Below is a small trained network, with its code and all its weights. Each question gives an input and a class and asks what happens when units are switched off, that is, made to give their printed mean instead of their output.

import numpy as np


def w(rows, s, z=0):
    codes = np.array(rows[::2]) - 128.0
    scale = np.full(codes.shape[1], s)
    scale[-1] = z or s
    return codes * scale


def norm(h):
    return h / np.sqrt((h * h).mean(-1, keepdims=True) + 1e-5)


def f(y):
    return y / 2 * (1 + np.tanh(0.7978845608 * (y + 0.044715 * y**3)))


def log_softmax(a):
    a = a - a.max(-1, keepdims=True)
    return a - np.log(np.exp(a).sum(-1, keepdims=True))


def net(x, mask):
    res = np.array(x, float).reshape(1, 8) / 4 @ E
    u = 0
    for l in range(3):
        y = f(norm(res) @ A[l][:, :-1].T + A[l][:, -1])
        res = res + np.where(mask[u : u + 11], y, B[l][:, -1]) @ B[l][:, :-1]
        u += 11
    return log_softmax(norm(res)[-1] @ U[:, :-1].T + U[:, -1])


A, B = {}, {}
E = w([
[153,131,142,102,123,135,155],'x0',
[117,125,121,141,131,124,115],'x1',
[195,140,98,133,196,182,129],'x2',
[155,85,80,83,91,122,70],'x3',
[133,131,133,122,127,131,134],'x4',
[95,92,77,167,48,214,184],'x5',
[122,127,128,128,130,130,125],'x6',
[67,212,11,67,164,99,168],'x7',
],0.012)
A[0] = w([
[71,134,180,195,170,91,221,29],'0.n0',
[109,87,181,130,103,114,124,104],'0.n1',
[36,121,128,86,82,53,165,71],'0.n2',
[42,85,126,137,40,168,179,75],'0.n3',
[78,140,183,199,159,66,218,3],'0.n4',
[75,116,173,87,91,94,159,63],'0.n5',
[94,157,206,116,12,68,130,26],'0.n6',
[142,161,163,145,90,109,103,108],'0.n7',
[126,67,82,39,33,102,35,57],'0.n8',
[66,133,170,142,137,173,118,81],'0.n9',
[89,113,208,55,166,17,92,49],'0.n10',
],0.011,0.0046)
B[0] = w([
[151,127,128,4,81,166,64,186],'0.n0',
[101,88,152,143,124,111,108,179],'0.n1',
[63,84,74,142,173,118,105,189],'0.n2',
[170,207,100,194,90,113,133,254],'0.n3',
[127,153,161,52,100,170,92,179],'0.n4',
[85,122,105,146,162,161,93,153],'0.n5',
[54,80,77,164,171,127,40,196],'0.n6',
[139,124,158,157,125,113,115,144],'0.n7',
[160,106,140,20,93,159,95,220],'0.n8',
[163,123,145,112,105,155,134,145],'0.n9',
[191,221,110,207,111,95,131,214],'0.n10',
],0.021,0.0064)
A[1] = w([
[181,108,122,140,247,235,138,33],'1.n0',
[66,161,107,84,139,120,153,35],'1.n1',
[102,111,118,151,51,154,208,59],'1.n2',
[97,106,119,152,139,111,119,79],'1.n3',
[91,58,214,176,71,79,123,151],'1.n4',
[87,162,149,95,148,164,118,66],'1.n5',
[36,197,223,138,123,201,167,62],'1.n6',
[57,197,205,142,152,192,142,78],'1.n7',
[118,138,191,114,174,61,136,2],'1.n8',
[114,76,250,169,120,148,133,43],'1.n9',
[27,136,101,82,130,44,218,11],'1.n10',
],0.014,0.002)
B[1] = w([
[2,144,99,142,135,126,44,254],'1.n0',
[166,104,136,114,172,170,153,176],'1.n1',
[138,149,161,163,74,66,116,196],'1.n2',
[90,132,126,113,137,141,146,134],'1.n3',
[129,122,145,127,205,219,162,238],'1.n4',
[189,61,89,127,121,73,108,157],'1.n5',
[119,110,122,65,66,95,110,167],'1.n6',
[145,84,99,93,86,76,95,164],'1.n7',
[124,136,145,131,72,89,124,141],'1.n8',
[210,112,59,107,183,179,143,233],'1.n9',
[155,125,101,120,210,188,165,166],'1.n10',
],0.021,0.0049)
A[2] = w([
[157,183,192,144,165,45,139,48],'2.n0',
[158,81,142,139,206,156,179,60],'2.n1',
[153,126,124,127,165,158,171,42],'2.n2',
[109,132,105,202,8,144,200,109],'2.n3',
[126,142,110,112,87,168,115,132],'2.n4',
[69,153,125,101,128,135,148,77],'2.n5',
[93,109,101,124,94,172,163,112],'2.n6',
[119,95,91,101,183,120,242,48],'2.n7',
[127,76,181,1,108,124,110,67],'2.n8',
[14,64,133,164,156,106,101,5],'2.n9',
[124,151,102,132,116,54,119,222],'2.n10',
],0.018,0.0017)
B[2] = w([
[128,141,160,204,119,65,164,180],'2.n0',
[144,108,58,153,117,131,214,199],'2.n1',
[146,97,140,132,142,171,121,165],'2.n2',
[155,178,184,188,173,57,131,241],'2.n3',
[138,112,159,84,166,67,170,215],'2.n4',
[142,42,126,179,93,126,17,147],'2.n5',
[133,115,161,145,134,83,89,165],'2.n6',
[175,87,159,159,99,198,153,171],'2.n7',
[168,150,137,29,63,116,123,254],'2.n8',
[3,158,104,99,125,151,186,228],'2.n9',
[133,71,195,149,122,160,167,203],'2.n10',
],0.023,0.008)
U = w([
[146,183,197,201,127,43,166,255],'0',
[161,137,150,8,74,98,117,49],'1',
[175,90,88,146,163,214,203,45],'2',
[4,136,108,127,138,133,118,131],'3',
],0.014,0.00094)

Each question gives the input, the list of numbers given to net, and the class t.
The units are the neurons (one row each of A and B). Each row of codes is followed by its name. A weight is (code - 128) times the scale printed after its matrix; where a second scale follows, it is the last column's (A, B and U).
mask holds one flag per neuron, layer by layer. A switched-off neuron (its flag False) gives its mean, the last column of its row in B, instead of its output. The means were averaged over made-up inputs and are rounded, as every weight is.
A unit's drop is (log p(t) with every unit on - log p(t) with that unit switched off) / (log p(t) with every unit on - log p(t) with every unit switched off).
The circuit of an input: a set's keep is (log p(t) with only the set's units on - log p(t) with every unit switched off) / (log p(t) with every unit on - log p(t) with every unit switched off). Starting from the 12 units with the biggest drops (on a tie, the unit counted first), units are removed one at a time, each time the one whose removal leaves the highest keep (on an exact tie, the one counted first), for as long as the keep stays at least 0.8.
units of the circuit, in order: the units of the circuit, biggest drop first
k most important neurons: the k neurons with the biggest drops, biggest first
top k neurons in layer l: the k neurons of layer l with the biggest drops, biggest first
drop of u: that unit's drop, to one decimal
input [-6,8,7,-6,6,2,-5,2], class 3: units of the circuit, in order : (1.n0)
input [3,0,8,7,-3,4,-8,-3], class 3: units of the circuit, in order : (1.n0 0.n3)
input [-4,-7,-2,-7,6,4,8,8], class 2: 2 most important neurons : (1.n10 0.n2)
input [5,7,4,-7,7,-6,0,7], class 1: 3 most important neurons : (0.n3 0.n2 1.n7)
input [2,-2,-5,2,-2,4,-8,-6], class 2: 2 most important neurons : (1.n4 1.n0)
input [2,1,5,7,-6,-6,1,-8], class 2: 2 most important neurons : (0.n0 1.n9)
input [3,-7,-6,2,8,3,0,5], class 3: 3 most important neurons : (0.n6 0.n2 0.n5)
input [7,2,-7,2,7,6,1,4], class 3: 2 most important neurons : (0.n2 0.n6)
input [6,1,-5,-8,-2,7,-4,-8], class 1: top 4 neurons in layer 0 : (0.n4 0.n0 0.n10 0.n3)
input [-5,4,6,2,8,-4,4,4], class 3: 2 most important neurons : (0.n3 1.n0)
input [3,-7,-7,-7,2,-6,6,-4], class 1: top 2 neurons in layer 0 : (0.n4 0.n0)
input [-4,-2,1,-7,-5,-7,5,8], class 2: top 2 neurons in layer 2 : (2.n3 2.n7)
input [-5,-7,-2,-8,-5,8,2,5], class 0: 3 most important neurons : (0.n3 2.n3 0.n8)
input [2,-7,-3,4,7,-8,-4,-3], class 0: units of the circuit, in order : (0.n10)
input [2,6,-8,7,5,8,-8,-5], class 0: 3 most important neurons : (0.n3 2.n3 1.n0)
input [0,5,8,-1,7,-6,0,1], class 3: 2 most important neurons : (1.n0 0.n3)
input [-4,-5,-8,-8,-3,1,-3,-6], class 1: 2 most important neurons : (0.n4 0.n0)
input [-3,-6,-8,7,-5,0,4,-7], class 3: 2 most important neurons : (0.n6 0.n0)
input [3,0,0,2,0,-3,-7,4], class 2: top 2 neurons in layer 0 : (0.n3 0.n0)
input [-8,0,-3,5,5,2,-4,8], class 2: most important neuron : (1.n10)
input [3,3,7,0,3,-6,6,-3], class 3: top 2 neurons in layer 2 : (2.n9 2.n3)
input [4,-5,-1,-1,-6,1,2,-5], class 2: drop of 2.n9 : 0.0
input [-4,-1,3,2,-6,7,-3,7], class 0: drop of 2.n3 : 0.4
input [-8,7,3,-6,5,6,0,6], class 0: drop of 2.n3 : 0.1
